a = [ 5.37  1.51  0.62 -2.76 -0.18  0.19 -0.28  0.03 -0.97  0.65 -1.91]
a[0] -> 5.37
a[7] -> 0.03
a[-9] -> 0.62
a[-2] -> 0.65
a[-7] -> -0.18
a[-8] -> -2.76

M = -0.02   0.01   0.26  -5.41   0.70  -2.29  -0.48  -1.65  -2.76  -3.01   0.99  -2.12   1.34  -2.44  -1.29
M[0] => -0.02
M[3] => -5.41
M[2] => 0.26
M[12] => 1.34
M[10] => 0.99
M[6] => -0.48
M[14] => -1.29
M[5] => -2.29
M[11] => -2.12

W =
[[ 4.46  5.24  2.86 -5.51  0.05  0.61]
 [ 2.43 -0.53  3.07  0.28 -2.53  3.53]
 [ 1.70 -1.52  2.95  1.45 -1.14  0.00]
 [ 4.88  5.79  0.72 -2.65 -1.96  0.59]
 [ 4.29  2.40 -0.61 -3.91 -3.39  0.73]
 [ 1.70 -1.52  2.95  1.45 -1.14  0.00]
 [ 2.01 -1.08  5.21 -2.58 -0.52  3.54]
 [ 4.15  4.80  0.60 -1.49 -0.57 -2.94]
 [ 3.56  1.41 -0.74 -2.75 -1.99 -2.80]
 [ 3.87  1.85  1.52 -6.78 -1.38  0.75]
 [ 4.15  4.80  0.60 -1.49 -0.57 -2.94]
 [ 1.70 -1.52  2.95  1.45 -1.14  0.00]
 [ 4.56  3.76  2.24 -3.78  2.77  2.67]
 [ 4.46  5.24  2.86 -5.51  0.05  0.61]]
W[-14, 0]: 4.46
W[-1, 5]: 0.61
W[-5]: [3.87, 1.85, 1.52, -6.78, -1.38, 0.75]
W[2, 4]: -1.14
W[:, 0]: [4.46, 2.43, 1.70, 4.88, 4.29, 1.70, 2.01, 4.15, 3.56, 3.87, 4.15, 1.70, 4.56, 4.46]
W[13, -5]: 5.24
W[9, -5]: 1.85
W[-9, -5]: -1.52
W[-12]: [1.70, -1.52, 2.95, 1.45, -1.14, 0.00]
W[10, -3]: -1.49
W[1, -2]: -2.53
W[-10, 3]: -3.91
W[-8]: [2.01, -1.08, 5.21, -2.58, -0.52, 3.54]
W[-4, -1]: -2.94
W[:, 2]: [2.86, 3.07, 2.95, 0.72, -0.61, 2.95, 5.21, 0.60, -0.74, 1.52, 0.60, 2.95, 2.24, 2.86]
W[-9, -6]: 1.70
W[11, -6]: 1.70
W[0, 3]: -5.51
W[13, -3]: -5.51
W[12]: [4.56, 3.76, 2.24, -3.78, 2.77, 2.67]
W[2, 2]: 2.95
W[-8, -2]: -0.52
W[-6, 0]: 3.56
W[-8, 2]: 5.21
W[12, -5]: 3.76
W[-12, 0]: 1.70
W[-10, -1]: 0.73
W[8, -1]: -2.80
W[-13, 5]: 3.53
W[:, -5]: [5.24, -0.53, -1.52, 5.79, 2.40, -1.52, -1.08, 4.80, 1.41, 1.85, 4.80, -1.52, 3.76, 5.24]
W[10, -6]: 4.15
W[3]: [4.88, 5.79, 0.72, -2.65, -1.96, 0.59]
W[13, 4]: 0.05

data =
[[ 31  -1  -8 -34 -18   8  13]
 [-27   2  49   6  12  24 -33]]
Rows and columns are counted from 0.
(0, 0) => 31
(1, 1) => 2
(1, 0) => -27
(0, 1) => -1

grid = 4.35,-0.92,-1.27,-6.12,6.21,0.45
grid[0] = 4.35
grid[5] = 0.45
grid[3] = -6.12
grid[1] = -0.92

X =
[[-5.96, 0.19, -1.19, -3.31, 1.21],
 [-5.33, -1.05, -2.83, -2.49, 1.17],
 [-5.25, 0.48, -1.83, -2.35, -0.68],
 [-6.12, -2.34, -1.88, -3.28, 2.36],
 [-6.03, 0.76, -1.64, -3.45, -0.09]]
Indices start at 0.
(0, 0) -> -5.96
(1, 4) -> 1.17
(0, 3) -> -3.31
(2, 1) -> 0.48
(0, 4) -> 1.21
(3, 4) -> 2.36
(4, 3) -> -3.45
(4, 0) -> -6.03
(3, 2) -> -1.88
(3, 0) -> -6.12
(2, 0) -> -5.25
(2, 2) -> -1.83
(4, 2) -> -1.64
(3, 1) -> -2.34
(1, 3) -> -2.49

A = ((-5.12, 5.14, -5.35, 5.68, -5.64), (-4.41, 4.32, -4.37, 4.27, -4.23), (4.19, -4.20, 4.06, -3.98, 4.07))
A[0,0] = -5.12
A[2,1] = -4.20
A[0,4] = -5.64
A[2] = [4.19, -4.20, 4.06, -3.98, 4.07]
A[1,2] = -4.37
A[1] = [-4.41, 4.32, -4.37, 4.27, -4.23]
A[1,1] = 4.32
A[:, 1] = [5.14, 4.32, -4.20]
A[0,2] = -5.35
A[2,2] = 4.06

x =
[[-6.09  5.27  5.77 -5.37  5.06  5.42 -5.29 -4.96 -4.48  5.13]
 [ 5.04 -3.60 -3.48  4.24 -3.75 -3.49  4.97  4.02  3.68 -3.70]]
x[0][0] = -6.09
x[0][1] = 5.27
x[0][8] = -4.48
x[0][2] = 5.77
x[0][7] = -4.96
x[1][1] = -3.60
x[1][4] = -3.75
x[:, 6] = [-5.29, 4.97]
x[0][5] = 5.42
x[1][0] = 5.04
x[0] = [-6.09, 5.27, 5.77, -5.37, 5.06, 5.42, -5.29, -4.96, -4.48, 5.13]
x[1][2] = -3.48

B =
[[ 0.06  1.74 -0.56 -0.12  0.09  0.34  0.00  0.19 -0.38 -0.37  0.56 -0.17
   0.08  0.23]
 [-0.17  4.08 -0.33 -0.10 -0.07  0.32 -0.05  0.09 -0.05 -0.25  0.31 -0.14
   0.26  0.54]
 [ 0.77  2.89  0.40 -0.18  0.26 -0.32  0.14 -0.18 -0.14 -0.10  0.17 -0.15
   0.19  0.38]
 [ 0.22  3.82  0.01 -0.23  0.21 -0.12 -0.35  0.16  0.92  0.03 -0.36 -0.12
   0.35  0.50]
 [-0.44  6.50 -0.13  0.04 -0.18  0.28 -0.06  0.00  0.39 -0.19  0.05 -0.10
   0.43  0.86]
 [-0.65  5.87 -0.19 -0.52 -0.76  0.63 -0.29  0.28  0.03  0.01  0.33 -0.16
   0.16  0.78]
 [-0.12  1.08 -0.31  0.14  0.46 -0.44  0.34 -0.24  0.45  0.03  0.79 -0.17
   0.08  0.14]
 [ 0.26  1.13  0.03 -0.03  0.48 -0.31  0.20 -0.15  0.16 -0.25  0.35 -0.16
   0.12  0.15]
 [-0.05  3.86 -0.21 -0.30 -0.16  0.31 -0.11  0.07 -0.33 -0.14  0.38 -0.14
   0.26  0.51]
 [ 0.13  0.53 -0.05 -0.17  0.72 -0.37  0.30  0.01  0.28 -0.42  0.50 -0.16
   0.16  0.07]
 [ 0.36  2.05  0.08 -0.03  0.34 -0.37  0.22 -0.19  0.12 -0.08  0.44 -0.16
   0.16  0.27]]
B[0, 0] => 0.06
B[5, 12] => 0.16
B[8, 10] => 0.38
B[3] => [0.22, 3.82, 0.01, -0.23, 0.21, -0.12, -0.35, 0.16, 0.92, 0.03, -0.36, -0.12, 0.35, 0.50]
B[5, 6] => -0.29
B[2] => [0.77, 2.89, 0.40, -0.18, 0.26, -0.32, 0.14, -0.18, -0.14, -0.10, 0.17, -0.15, 0.19, 0.38]
B[:, 2] => [-0.56, -0.33, 0.40, 0.01, -0.13, -0.19, -0.31, 0.03, -0.21, -0.05, 0.08]
B[9, 0] => 0.13
B[3, 3] => -0.23
B[1, 11] => -0.14
B[7, 9] => -0.25
B[0, 4] => 0.09
B[9, 11] => -0.16
B[7, 1] => 1.13
B[1, 3] => -0.10
B[9, 1] => 0.53
B[1, 0] => -0.17
B[8, 8] => -0.33
B[6, 2] => -0.31
B[:, 8] => [-0.38, -0.05, -0.14, 0.92, 0.39, 0.03, 0.45, 0.16, -0.33, 0.28, 0.12]
B[:, 7] => [0.19, 0.09, -0.18, 0.16, 0.00, 0.28, -0.24, -0.15, 0.07, 0.01, -0.19]
B[4, 9] => -0.19
B[7, 10] => 0.35
B[5, 7] => 0.28
B[6, 1] => 1.08
B[:, 9] => [-0.37, -0.25, -0.10, 0.03, -0.19, 0.01, 0.03, -0.25, -0.14, -0.42, -0.08]
B[6, 13] => 0.14
B[10, 3] => -0.03
B[7, 5] => -0.31
B[2, 5] => -0.32
B[10, 0] => 0.36
B[0, 2] => -0.56
B[:, 12] => [0.08, 0.26, 0.19, 0.35, 0.43, 0.16, 0.08, 0.12, 0.26, 0.16, 0.16]
B[1, 5] => 0.32
B[2, 13] => 0.38
